Here is a tiny trained network, its code and every weight. The questions are about switching its units off for an input and a target symbol, where a switched-off unit gives its printed mean instead of its output.

import numpy as np


def w(rows, s, z=0):
    codes = np.array(rows[::2]) - 128.0
    scale = np.full(codes.shape[1], s)
    scale[-1] = z or s
    return codes * scale


def f(y):
    return y / 2 * (1 + np.tanh(0.7978845608 * (y + 0.044715 * y**3)))


def softmax(a):
    e = np.exp(a - a.max(-1, keepdims=True))
    return e / e.sum(-1, keepdims=True)


def log_softmax(a):
    a = a - a.max(-1, keepdims=True)
    return a - np.log(np.exp(a).sum(-1, keepdims=True))


def net(x, mask):
    ids = ['ΓΘΞΠΣΨαβδεζηλμτω'.index(c) for c in x.split()]
    T = len(ids)
    res = E[ids] + P[:T]
    u = 0
    for l in range(3):
        r = res
        for j in range(2):
            rows = slice(2 * j, 2 * j + 2)
            q, k, v = (r @ M[l][rows].T for M in (Q, K, V))
            z = softmax(np.where(np.tri(T) > 0, q @ k.T / 2**0.5, -1e9)) @ v
            o = O[l][rows]
            res = res + np.where(mask[u + j], z, o[:, -1]) @ o[:, :-1]
        u += 2
        y = f(res @ A[l][:, :-1].T + A[l][:, -1])
        res = res + np.where(mask[u : u + 4], y, B[l][:, -1]) @ B[l][:, :-1]
        u += 4
    return log_softmax(res[-1] @ U[:, :-1].T + U[:, -1])


Q, K, V, O, A, B = {}, {}, {}, {}, {}, {}
E = w([
[144,171,126],'Γ',
[111,113,167],'Θ',
[127,123,141],'Ξ',
[143,133,206],'Π',
[142,119,150],'Σ',
[62,99,140],'Ψ',
[84,138,128],'α',
[153,121,136],'β',
[186,181,252],'δ',
[117,139,139],'ε',
[61,97,113],'ζ',
[109,152,93],'η',
[161,120,177],'λ',
[154,158,85],'μ',
[126,129,142],'τ',
[159,166,147],'ω',
],0.017)
P = w([
[123,118,154],'0',
[110,185,101],'1',
[86,70,238],'2',
[175,123,72],'3',
[50,227,99],'4',
[71,13,248],'5',
[195,121,40],'6',
],0.013)
Q[0] = w([
[176,170,164],'L0H1',
[42,165,124],'L0H1',
[199,3,42],'L0H2',
[57,46,142],'L0H2',
],0.0064)
K[0] = w([
[180,76,101],'L0H1',
[38,126,187],'L0H1',
[224,2,103],'L0H2',
[85,128,197],'L0H2',
],0.0077)
V[0] = w([
[112,168,103],'L0H1',
[140,102,114],'L0H1',
[127,137,81],'L0H2',
[173,120,1],'L0H2',
],0.0099)
O[0] = w([
[49,51,254,132],'L0H1',
[176,92,176,105],'L0H1',
[128,204,191,103],'L0H2',
[126,138,85,2],'L0H2',
],0.0065,0.0051)
A[0] = w([
[160,245,130,132],'L0N1',
[124,144,67,215],'L0N2',
[157,170,169,70],'L0N3',
[213,117,178,252],'L0N4',
],0.012,0.0022)
B[0] = w([
[181,255,233,252],'L0N1',
[125,218,61,227],'L0N2',
[126,25,169,148],'L0N3',
[47,86,23,228],'L0N4',
],0.0082,0.0028)
Q[1] = w([
[254,121,58],'L1H1',
[95,183,147],'L1H1',
[204,157,58],'L1H2',
[139,215,106],'L1H2',
],0.013)
K[1] = w([
[237,47,91],'L1H1',
[97,198,52],'L1H1',
[196,111,118],'L1H2',
[180,2,182],'L1H2',
],0.0086)
V[1] = w([
[183,65,253],'L1H1',
[6,18,54],'L1H1',
[73,191,74],'L1H2',
[232,254,107],'L1H2',
],0.0067)
O[1] = w([
[224,16,127,2],'L1H1',
[43,25,145,19],'L1H1',
[54,254,98,190],'L1H2',
[183,239,124,31],'L1H2',
],0.0078,0.004)
A[1] = w([
[205,138,255,208],'L1N1',
[63,202,112,24],'L1N2',
[122,70,67,251],'L1N3',
[28,154,88,180],'L1N4',
],0.0068,0.0028)
B[1] = w([
[248,74,122,190],'L1N1',
[151,103,97,225],'L1N2',
[188,180,116,186],'L1N3',
[91,108,145,255],'L1N4',
],0.013,0.008)
Q[2] = w([
[1,156,215],'L2H1',
[174,120,158],'L2H1',
[60,105,143],'L2H2',
[80,97,201],'L2H2',
],0.0064)
K[2] = w([
[89,89,111],'L2H1',
[161,43,253],'L2H1',
[19,203,33],'L2H2',
[101,36,132],'L2H2',
],0.0043)
V[2] = w([
[118,140,2],'L2H1',
[116,108,114],'L2H1',
[129,176,214],'L2H2',
[154,97,12],'L2H2',
],0.013)
O[2] = w([
[99,226,230,94],'L2H1',
[79,127,127,84],'L2H1',
[131,107,19,254],'L2H2',
[93,194,254,36],'L2H2',
],0.0085,0.0033)
A[2] = w([
[68,78,120,228],'L2N1',
[82,137,254,1],'L2N2',
[99,81,192,209],'L2N3',
[33,151,125,218],'L2N4',
],0.0095,0.0052)
B[2] = w([
[172,113,217,234],'L2N1',
[250,180,207,170],'L2N2',
[104,155,189,193],'L2N3',
[65,108,104,249],'L2N4',
],0.012,0.013)
U = w([
[226,185,159,70],'Γ',
[144,87,131,128],'Θ',
[144,140,116,158],'Ξ',
[183,67,117,151],'Π',
[168,130,131,137],'Σ',
[23,33,90,72],'Ψ',
[34,146,37,219],'α',
[153,132,123,185],'β',
[189,50,103,2],'δ',
[158,147,101,204],'ε',
[117,194,183,72],'ζ',
[99,254,90,131],'η',
[203,105,163,82],'λ',
[184,231,158,43],'μ',
[167,148,132,123],'τ',
[211,139,123,106],'ω',
],0.0092,0.014)

Each question gives the input, a string of symbols that net reads in full, and the target symbol t.
The units are the heads (2 rows each of Q, K, V and O) and the neurons (one row each of A and B). Each row of codes is followed by its name. A weight is (code - 128) times the scale printed after its matrix; where a second scale follows, it is the last column's (O, A, B and U).
mask holds one flag per unit, layer by layer, with each layer's heads first. A switched-off unit (its flag False) gives its mean, the last column of its rows in O or B, instead of its output. The means were averaged over made-up inputs and are rounded, as every weight is.
A unit's drop is (log p(t) with every unit on - log p(t) with that unit switched off) / (log p(t) with every unit on - log p(t) with every unit switched off).
The circuit of an input: a set's keep is (log p(t) with only the set's units on - log p(t) with every unit switched off) / (log p(t) with every unit on - log p(t) with every unit switched off). Starting from the 12 units with the biggest drops (on a tie, the unit counted first), units are removed one at a time, each time the one whose removal leaves the highest keep (on an exact tie, the one counted first), for as long as the keep stays at least 0.8.
units of the circuit, in order: the units of the circuit, biggest drop first
top k neurons in layer l: the k neurons of layer l with the biggest drops, biggest first
heads that matter: for each layer, one digit per head in row order, 1 if its drop is at least 0.15 and else 0, layers parted by /
input Σ Ψ ζ, target Ψ: units of the circuit, in order -> (L0N1, L1H1)
input ζ η Ξ Π, target α: units of the circuit, in order -> (L2N1, L2N2)
input ζ ζ ζ ζ, target Ψ: units of the circuit, in order -> (L1H1, L0N1)
input Π ζ Ψ Γ η η ε, target α: top 2 neurons in layer 0 -> (L0N4, L0N3)
input ζ δ ω η η Γ, target η: units of the circuit, in order -> (L1H2, L1H1, L0N2)
input ζ ζ ζ τ Θ η Γ, target α: units of the circuit, in order -> (L2N1, L2N2)
input Ψ ζ Γ, target ζ: units of the circuit, in order -> (L0N1, L1H1, L2N3, L2H2)
input ζ η η ζ ζ η, target ζ: heads that matter -> 10 / 10 / 10
input Σ Π δ, target Π: units of the circuit, in order -> (L2H1, L0N3)
input ζ τ Γ ω Π η, target Π: heads that matter -> 00 / 10 / 10
input Π Γ Ψ, target Γ: units of the circuit, in order -> (L1H1, L0N1, L1N1, L1H2)
input Π η Γ, target η: units of the circuit, in order -> (L1H2, L1H1, L2N1, L0N2)
input ζ ζ Π ω τ ζ μ, target η: units of the circuit, in order -> (L1H1, L0N2)
input η μ ζ Π η ζ, target η: units of the circuit, in order -> (L1H2, L1H1, L0N1)
input ζ ω ζ λ η ζ Σ, target α: units of the circuit, in order -> (L2N1, L2N2)
input ζ ζ η δ Π ζ, target Π: heads that matter -> 00 / 10 / 10
input Ψ Π α Θ δ Γ, target δ: heads that matter -> 00 / 10 / 10
input ζ Ξ ζ η Π λ, target Π: units of the circuit, in order -> (L2H1, L1N1)
input η ε Π η ζ Ψ, target ζ: heads that matter -> 00 / 00 / 00
input η μ ω, target μ: heads that matter -> 01 / 11 / 10
input Θ ζ η δ ω Π, target ω: top 2 neurons in layer 0 -> (L0N1, L0N3)
input ζ ζ ε, target ζ: heads that matter -> 00 / 10 / 00
input Π ζ α Π ω λ, target ω: heads that matter -> 00 / 11 / 10
input Γ ζ ζ μ Ψ Π, target Ψ: top 2 neurons in layer 1 -> (L1N4, L1N1)
input ζ η Π, target η: heads that matter -> 01 / 11 / 00
input β Π η Π Ψ Θ, target Ψ: heads that matter -> 00 / 00 / 01
input Σ β ζ Π η λ, target η: heads that matter -> 00 / 11 / 00
input Γ Ψ δ, target Ψ: heads that matter -> 00 / 00 / 00
input β Γ η Π Γ ε η, target α: heads that matter -> 00 / 00 / 01
input μ ζ η λ Σ η η, target α: heads that matter -> 00 / 10 / 00
